Here is a tiny trained network, its code and every weight. The questions are about switching its units off for an input and a class, where a switched-off unit gives its printed mean instead of its output.

import numpy as np


def w(rows, s, z=0):
    codes = np.array(rows[::2]) - 128.0
    scale = np.full(codes.shape[1], s)
    scale[-1] = z or s
    return codes * scale


def norm(h):
    return h / np.sqrt((h * h).mean(-1, keepdims=True) + 1e-5)


def f(y):
    return np.maximum(y, 0)


def log_softmax(a):
    a = a - a.max(-1, keepdims=True)
    return a - np.log(np.exp(a).sum(-1, keepdims=True))


def net(x, mask):
    res = np.array(x, float).reshape(1, 2) / 4 @ E
    u = 0
    for l in range(3):
        y = f(norm(res) @ A[l][:, :-1].T + A[l][:, -1])
        res = res + np.where(mask[u : u + 8], y, B[l][:, -1]) @ B[l][:, :-1]
        u += 8
    return log_softmax(norm(res)[-1] @ U[:, :-1].T + U[:, -1])


A, B = {}, {}
E = w([
[34,125,13,65,63,131,204],'x0',
[86,113,223,3,24,133,85],'x1',
],0.00064)
A[0] = w([
[150,108,134,113,113,131,121,5],'0.n1',
[131,211,137,98,98,45,119,3],'0.n2',
[108,111,104,109,119,109,142,161],'0.n3',
[157,134,142,122,133,97,91,156],'0.n4',
[139,190,79,161,108,85,71,52],'0.n5',
[132,136,107,157,169,115,137,152],'0.n6',
[205,102,82,142,143,89,173,8],'0.n7',
[243,201,192,51,217,255,237,4],'0.n8',
],0.0033,0.0049)
B[0] = w([
[26,210,146,154,108,187,215,128],'0.n1',
[48,201,145,95,34,160,42,128],'0.n2',
[154,143,150,159,111,151,127,249],'0.n3',
[118,145,109,142,96,153,147,234],'0.n4',
[45,233,93,198,195,110,202,128],'0.n5',
[103,123,169,106,114,152,138,252],'0.n6',
[84,124,225,72,51,166,74,128],'0.n7',
[237,198,21,6,12,228,4,128],'0.n8',
],0.0036,0.0017)
A[1] = w([
[195,18,128,84,138,11,53,8],'1.n1',
[176,122,157,151,157,103,63,100],'1.n2',
[137,110,80,167,192,115,160,115],'1.n3',
[126,152,136,122,90,144,125,132],'1.n4',
[114,102,132,76,117,100,101,102],'1.n5',
[133,121,120,133,132,22,61,4],'1.n6',
[96,101,51,94,117,107,158,123],'1.n7',
[102,53,45,54,201,3,23,1],'1.n8',
],0.005)
B[1] = w([
[241,233,14,235,71,15,234,128],'1.n1',
[159,175,57,158,57,151,162,174],'1.n2',
[88,93,198,58,143,98,73,199],'1.n3',
[126,109,114,144,158,123,143,250],'1.n4',
[117,125,134,106,169,78,90,157],'1.n5',
[112,128,96,112,105,139,152,128],'1.n6',
[200,169,122,188,94,147,117,194],'1.n7',
[212,46,254,63,47,160,31,128],'1.n8',
],0.0049,0.0024)
A[2] = w([
[108,88,132,71,189,118,72,69],'2.n1',
[115,70,102,169,244,142,198,71],'2.n2',
[120,252,20,77,163,207,135,4],'2.n3',
[76,111,208,3,122,94,70,107],'2.n4',
[155,126,142,142,220,76,58,112],'2.n5',
[116,130,173,92,220,65,51,103],'2.n6',
[163,167,17,151,128,142,143,86],'2.n7',
[147,182,23,102,99,137,140,91],'2.n8',
],0.0036,0.0049)
B[2] = w([
[159,161,116,166,86,133,103,159],'2.n1',
[76,195,15,58,178,175,222,161],'2.n2',
[67,56,14,59,192,67,230,128],'2.n3',
[72,5,179,84,229,2,67,254],'2.n4',
[83,111,86,83,106,137,182,155],'2.n5',
[95,11,193,97,149,26,74,195],'2.n6',
[150,132,183,134,68,134,85,176],'2.n7',
[186,150,162,196,133,147,98,162],'2.n8',
],0.0039,0.0037)
U = w([
[254,253,227,253,2,240,32,172],'0',
[6,2,250,10,249,1,6,179],'1',
[5,249,1,4,246,253,255,1],'2',
],0.0051,0.0022)

Each question gives the input, the list of numbers given to net, and the class t.
The units are the neurons (one row each of A and B). Each row of codes is followed by its name. A weight is (code - 128) times the scale printed after its matrix; where a second scale follows, it is the last column's (A, B and U).
mask holds one flag per neuron, layer by layer. A switched-off neuron (its flag False) gives its mean, the last column of its row in B, instead of its output. The means were averaged over made-up inputs and are rounded, as every weight is.
A unit's drop is (log p(t) with every unit on - log p(t) with that unit switched off) / (log p(t) with every unit on - log p(t) with every unit switched off).
The circuit of an input: a set's keep is (log p(t) with only the set's units on - log p(t) with every unit switched off) / (log p(t) with every unit on - log p(t) with every unit switched off). Starting from the 12 units with the biggest drops (on a tie, the unit counted first), units are removed one at a time, each time the one whose removal leaves the highest keep (on an exact tie, the one counted first), for as long as the keep stays at least 0.8.
units of the circuit, in order: the units of the circuit, biggest drop first
most important unit: the unit with the biggest drop
k most important neurons: the k neurons with the biggest drops, biggest first
k most important neurons of layer l: the k neurons of layer l with the biggest drops, biggest first
drop when u is switched off: that unit's drop, to one decimal
input [-8,8], class 0: 2 most important neurons of layer 2 : [2.n4, 2.n6]
input [8,6], class 0: units of the circuit, in order : [1.n7, 2.n4]
input [-4,-1], class 0: most important unit : 2.n4
input [-1,-3], class 2: 2 most important neurons : [0.n6, 1.n3]
input [-2,2], class 2: 4 most important neurons : [0.n4, 1.n3, 1.n4, 1.n7]
input [-3,0], class 2: 3 most important neurons : [0.n4, 1.n3, 1.n7]
input [7,7], class 0: 2 most important neurons : [1.n7, 1.n3]
input [1,-3], class 2: 2 most important neurons : [0.n6, 1.n3]
input [7,5], class 0: 2 most important neurons : [1.n7, 2.n4]
input [1,3], class 2: 2 most important neurons of layer 0 : [0.n6, 0.n3]
input [2,1], class 2: 2 most important neurons : [0.n3, 1.n4]
input [-3,2], class 2: 2 most important neurons of layer 0 : [0.n4, 0.n3]
input [-2,-1], class 2: drop when 1.n2 is switched off : 0.0
input [2,0], class 2: most important unit : 0.n3
input [-1,-1], class 2: drop when 1.n3 is switched off : 0.8
input [-1,0], class 2: drop when 1.n3 is switched off : 0.2
